Below is a small trained network, with its code and all its weights. Each question gives an input and a class and asks what happens when units are switched off, that is, made to give their printed mean instead of their output.

import numpy as np


def w(rows, s, z=0):
    codes = np.array(rows[::2]) - 128.0
    scale = np.full(codes.shape[1], s)
    scale[-1] = z or s
    return codes * scale


def f(y):
    return y / 2 * (1 + np.tanh(0.7978845608 * (y + 0.044715 * y**3)))


def log_softmax(a):
    a = a - a.max(-1, keepdims=True)
    return a - np.log(np.exp(a).sum(-1, keepdims=True))


def net(x, mask):
    res = np.array(x, float).reshape(1, 8) / 4 @ E
    y = f(res @ A[0][:, :-1].T + A[0][:, -1])
    res = res + np.where(mask, y, B[0][:, -1]) @ B[0][:, :-1]
    return log_softmax(res[-1] @ U[:, :-1].T + U[:, -1])


A, B = {}, {}
E = w([
[156,150,166,127,94,105],'x0',
[38,213,83,37,45,119],'x1',
[99,119,85,137,143,144],'x2',
[229,119,35,111,20,207],'x3',
[189,255,142,162,201,104],'x4',
[141,133,144,125,111,120],'x5',
[129,130,136,120,121,134],'x6',
[135,130,117,150,109,103],'x7',
],0.0085)
A[0] = w([
[151,222,95,138,136,184,249],'neuron 0',
[102,41,155,133,124,41,237],'neuron 1',
[130,187,38,13,94,33,249],'neuron 2',
[181,149,190,254,171,218,252],'neuron 3',
[72,205,138,69,157,87,143],'neuron 4',
[219,109,91,205,185,207,70],'neuron 5',
[144,30,156,177,105,113,242],'neuron 6',
[125,135,119,167,143,176,22],'neuron 7',
[164,103,91,70,102,232,166],'neuron 8',
[149,159,142,107,193,119,29],'neuron 9',
[153,24,136,157,206,118,255],'neuron 10',
[70,154,131,185,243,86,242],'neuron 11',
[43,115,114,48,87,57,194],'neuron 12',
],0.0081,0.0039)
B[0] = w([
[213,205,47,73,215,89,201],'neuron 0',
[157,119,114,59,172,212,196],'neuron 1',
[95,143,113,49,187,216,247],'neuron 2',
[203,199,92,198,155,72,243],'neuron 3',
[88,141,164,81,167,107,211],'neuron 4',
[173,123,103,254,55,50,208],'neuron 5',
[200,118,109,82,127,188,209],'neuron 6',
[164,130,118,153,97,137,120],'neuron 7',
[162,96,81,101,4,183,218],'neuron 8',
[121,115,131,176,134,52,147],'neuron 9',
[248,97,126,114,190,224,233],'neuron 10',
[107,149,197,138,206,138,255],'neuron 11',
[64,139,153,75,105,180,227],'neuron 12',
],0.0086,0.0089)
U = w([
[182,154,77,89,183,195,255],'0',
[204,42,103,176,33,159,16],'1',
[146,164,157,211,192,73,93],'2',
[189,161,63,204,104,81,21],'3',
[1,95,139,89,112,146,152],'4',
[78,116,51,97,62,176,103],'5',
[49,213,122,112,182,78,9],'6',
],0.0094,0.0041)

Each question gives the input, the list of numbers given to net, and the class t.
The units are the neurons (one row each of A and B). Each row of codes is followed by its name. A weight is (code - 128) times the scale printed after its matrix; where a second scale follows, it is the last column's (A, B and U).
mask holds one flag per neuron, in row order. A switched-off neuron (its flag False) gives its mean, the last column of its row in B, instead of its output. The means were averaged over made-up inputs and are rounded, as every weight is.
A unit's drop is (log p(t) with every unit on - log p(t) with that unit switched off) / (log p(t) with every unit on - log p(t) with every unit switched off).
The circuit of an input: a set's keep is (log p(t) with only the set's units on - log p(t) with every unit switched off) / (log p(t) with every unit on - log p(t) with every unit switched off). Starting from the 12 units with the biggest drops (on a tie, the unit counted first), units are removed one at a time, each time the one whose removal leaves the highest keep (on an exact tie, the one counted first), for as long as the keep stays at least 0.8.
units of the circuit, in order: the units of the circuit, biggest drop first
k most important neurons: the k neurons with the biggest drops, biggest first
drop when u is switched off: that unit's drop, to one decimal
input [6,-8,-4,-2,3,-2,-6,0], class 2: most important neuron	[neuron 11]
input [5,2,-7,1,-4,8,6,6], class 5: units of the circuit, in order	[neuron 10; neuron 3]
input [-7,1,-8,-6,5,5,2,0], class 6: units of the circuit, in order	[neuron 4; neuron 10]
input [8,7,3,0,6,4,-7,-6], class 6: units of the circuit, in order	[neuron 10; neuron 4]
input [4,1,6,-8,-4,-1,-5,1], class 4: units of the circuit, in order	[neuron 3; neuron 0]
input [-6,-7,-4,2,2,-8,-6,-8], class 3: 2 most important neurons	[neuron 5; neuron 3]
input [-5,-7,-4,1,-5,3,-5,-5], class 1: 4 most important neurons	[neuron 5; neuron 2; neuron 0; neuron 11]
input [2,3,2,1,0,3,-2,-3], class 5: 3 most important neurons	[neuron 10; neuron 11; neuron 3]
input [1,3,4,0,-7,-8,-7,-6], class 4: drop when neuron 10 is switched off	0.2
input [-3,-4,8,-2,1,3,-7,-7], class 2: drop when neuron 12 is switched off	0.1
input [7,1,7,-3,-4,-6,-8,-2], class 4: drop when neuron 3 is switched off	0.3
